Each row is followed by the tier that its hidden value falls in (each part has its own value, ranges and names):
In the rows, 128 means zero.
[103 146 113 107 148 125 177   4 133 101 104 122 142 125 108 126]
siko
[ 79 124 139 125 131 120 120 255 134 116 171 125 120 122 142 156]
Futu
[145 143 191 138 125 131 148  87 119 111  94 129 118 134 131 130]
siko
[ 83 134 131 134 146 126 145 149 124 125 130 128 129 131 149 141]
siko
[158 149 173 130 115 124 150 125 124 103 114 124 116 123 131 112]
siko
[155 159 144 102 120 123 157  31 137  91  66 121 119 115  93 112]
bedek
[130 142 185 119 114 122 126 161 135 110 116 125 108 117 116 119]
siko
[130 139  59 111 139 134 157   2 128 109  80 122 147 133  99 124]
bedek
[138 126 109 147 127 135 137  65 108 148  78 129 135 145 142 118]
bedek
[159 136 184 141 108 124 123 244 123 125 152 128 104 130 146 101]
siko
[138 155 165 111 126 127 161  38 136  87  86 121 111 117 104 127]
bedek
[107 125  80 132 136 123 122 168 123 141 153 127 134 131 142 131]
Futu
[149 139 104 120 124 127 148  15 125 127  60 122 131 129 113 111]
bedek
[ 91 131 150 126 144 122 151 142 137 109 162 123 128 118 139 152]
Futu
[ 72 127 140 106 123 114 129 220 150 104 169 118 121 107 119 141]
Futu
[ 71 132 127 123 136 121 148 153 136 115 135 126 130 121 129 161]
Futu
[ 74 121 120 121 129 120 121 246 139 115 182 124 123 120 138 151]
Futu
[112 151 166 102 138 112 123 250 149 101 152 135 110 112 113 123]
siko
[122 136  99 130 137 134 148   7 120 124  58 122 139 136 121 127]
bedek
